Here is a tiny trained network, its code and every weight. The questions are about switching its units off for an input and a class, where a switched-off unit gives its printed mean instead of its output.

import numpy as np


def w(rows, s, z=0):
    codes = np.array(rows[::2]) - 128.0
    scale = np.full(codes.shape[1], s)
    scale[-1] = z or s
    return codes * scale


def norm(h):
    return h / np.sqrt((h * h).mean(-1, keepdims=True) + 1e-5)


def f(y):
    return y / 2 * (1 + np.tanh(0.7978845608 * (y + 0.044715 * y**3)))


def log_softmax(a):
    a = a - a.max(-1, keepdims=True)
    return a - np.log(np.exp(a).sum(-1, keepdims=True))


def net(x, mask):
    res = np.array(x, float).reshape(1, 8) / 4 @ E
    u = 0
    for l in range(2):
        y = f(norm(res) @ A[l][:, :-1].T + A[l][:, -1])
        res = res + np.where(mask[u : u + 8], y, B[l][:, -1]) @ B[l][:, :-1]
        u += 8
    return log_softmax(norm(res)[-1] @ U[:, :-1].T + U[:, -1])


A, B = {}, {}
E = w([
[59,209,59,102,74,33,191,76],'x0',
[204,113,150,151,66,99,212,169],'x1',
[117,64,95,83,9,254,163,184],'x2',
[150,185,53,204,40,109,83,224],'x3',
[28,165,204,122,202,68,187,229],'x4',
[193,184,176,200,199,84,173,78],'x5',
[163,106,5,254,153,176,213,170],'x6',
[80,47,101,164,149,222,112,154],'x7',
],0.0061)
A[0] = w([
[58,61,173,55,161,117,191,147,36],'L0N1',
[50,89,107,83,99,139,38,96,7],'L0N2',
[116,146,134,101,75,149,134,132,99],'L0N3',
[120,103,106,101,76,103,131,74,120],'L0N4',
[127,112,185,178,149,138,86,211,60],'L0N5',
[161,120,59,83,1,117,141,180,32],'L0N6',
[208,65,124,135,127,220,105,93,2],'L0N7',
[163,149,152,185,140,134,164,158,111],'L0N8',
],0.0098,0.0056)
B[0] = w([
[19,122,231,122,93,185,234,162,225],'L0N1',
[63,222,47,2,177,189,10,114,210],'L0N2',
[177,132,104,104,131,177,147,131,155],'L0N3',
[125,122,138,129,147,102,91,191,185],'L0N4',
[179,79,128,172,223,107,57,231,176],'L0N5',
[215,212,134,171,7,165,150,200,254],'L0N6',
[138,10,184,136,70,159,160,44,225],'L0N7',
[61,78,80,86,133,112,74,149,181],'L0N8',
],0.0088,0.0039)
A[1] = w([
[101,147,96,29,124,191,39,95,55],'L1N1',
[112,100,10,174,161,53,176,72,70],'L1N2',
[210,1,149,110,104,225,119,52,3],'L1N3',
[84,65,213,145,70,175,129,104,80],'L1N4',
[83,39,87,169,83,179,137,189,151],'L1N5',
[147,143,235,109,160,29,100,44,31],'L1N6',
[151,182,195,92,152,6,103,107,44],'L1N7',
[109,146,18,190,162,108,183,105,29],'L1N8',
],0.0086,0.0047)
B[1] = w([
[78,132,6,87,172,146,102,149,208],'L1N1',
[51,151,105,157,157,136,145,108,167],'L1N2',
[113,8,70,203,105,142,109,60,238],'L1N3',
[93,91,132,139,133,119,149,94,201],'L1N4',
[163,159,156,117,141,115,94,70,253],'L1N5',
[200,157,118,41,68,76,122,114,195],'L1N6',
[181,96,137,104,139,118,110,69,193],'L1N7',
[103,156,112,213,152,114,217,137,156],'L1N8',
],0.014,0.0054)
U = w([
[204,193,96,156,5,152,135,187,104],'0',
[158,99,150,163,200,99,58,223,6],'1',
[95,171,100,211,157,87,195,110,126],'2',
[186,160,141,53,118,35,117,55,168],'3',
[66,161,46,45,149,156,53,144,166],'4',
[137,28,90,174,99,157,104,58,221],'5',
[49,122,228,77,125,154,194,138,91],'6',
],0.02,0.0022)

Each question gives the input, the list of numbers given to net, and the class t.
The units are the neurons (one row each of A and B). Each row of codes is followed by its name. A weight is (code - 128) times the scale printed after its matrix; where a second scale follows, it is the last column's (A, B and U).
mask holds one flag per neuron, layer by layer. A switched-off neuron (its flag False) gives its mean, the last column of its row in B, instead of its output. The means were averaged over made-up inputs and are rounded, as every weight is.
A unit's drop is (log p(t) with every unit on - log p(t) with that unit switched off) / (log p(t) with every unit on - log p(t) with every unit switched off).
The circuit of an input: a set's keep is (log p(t) with only the set's units on - log p(t) with every unit switched off) / (log p(t) with every unit on - log p(t) with every unit switched off). Starting from the 12 units with the biggest drops (on a tie, the unit counted first), units are removed one at a time, each time the one whose removal leaves the highest keep (on an exact tie, the one counted first), for as long as the keep stays at least 0.8.
circuit, biggest first: the units of the circuit, biggest drop first
k most important neurons: the k neurons with the biggest drops, biggest first
top k neurons in layer l: the k neurons of layer l with the biggest drops, biggest first
drop when u is switched off: that unit's drop, to one decimal
input [-7,2,-4,-6,3,6,5,5], class 1: most important neuron -> (L0N5)
input [-2,8,4,1,4,4,7,7], class 1: 2 most important neurons -> (L0N5 L1N3)
input [-5,6,-6,-1,-4,5,8,-3], class 2: 2 most important neurons -> (L1N8 L1N2)
input [4,4,3,-3,2,-7,3,8], class 6: circuit, biggest first -> (L0N1 L1N3)
input [5,-5,-1,3,1,-6,8,-3], class 2: 2 most important neurons -> (L1N8 L1N2)
input [0,3,2,-4,-6,-1,-6,-5], class 5: top 3 neurons in layer 0 -> (L0N3 L0N2 L0N8)
input [3,1,4,2,6,-3,-5,8], class 6: 2 most important neurons -> (L0N1 L0N8)
input [5,-3,2,-8,-8,-6,3,-4], class 4: 2 most important neurons -> (L0N2 L1N1)
input [-6,7,-7,2,-3,6,2,0], class 1: top 3 neurons in layer 0 -> (L0N8 L0N5 L0N7)
input [-8,7,6,3,0,4,3,-6], class 5: circuit, biggest first -> (L0N7 L1N3)
input [2,-5,-2,5,8,6,-8,7], class 3: 2 most important neurons -> (L1N6 L1N7)
input [0,-8,4,1,-4,1,3,-7], class 4: 2 most important neurons -> (L1N1 L0N4)
input [-7,1,-6,2,0,3,5,4], class 1: 2 most important neurons -> (L0N5 L1N3)
input [6,2,-6,-6,-2,-8,0,5], class 4: circuit, biggest first -> (L0N2)
input [-5,8,4,2,4,8,7,-7], class 2: top 3 neurons in layer 1 -> (L1N8 L1N2 L1N6)
input [-3,-1,-4,-8,2,7,4,-1], class 3: drop when L1N6 is switched off -> 0.5
input [-6,-4,-5,-6,3,7,7,-7], class 3: drop when L1N6 is switched off -> 0.8
input [-4,-7,-1,-5,4,-3,4,-1], class 6: drop when L0N1 is switched off -> 0.5
input [-8,7,-8,6,-3,8,3,1], class 1: drop when L1N3 is switched off -> 0.1
input [8,1,1,-3,7,-2,3,-4], class 6: circuit, biggest first -> (L0N1)
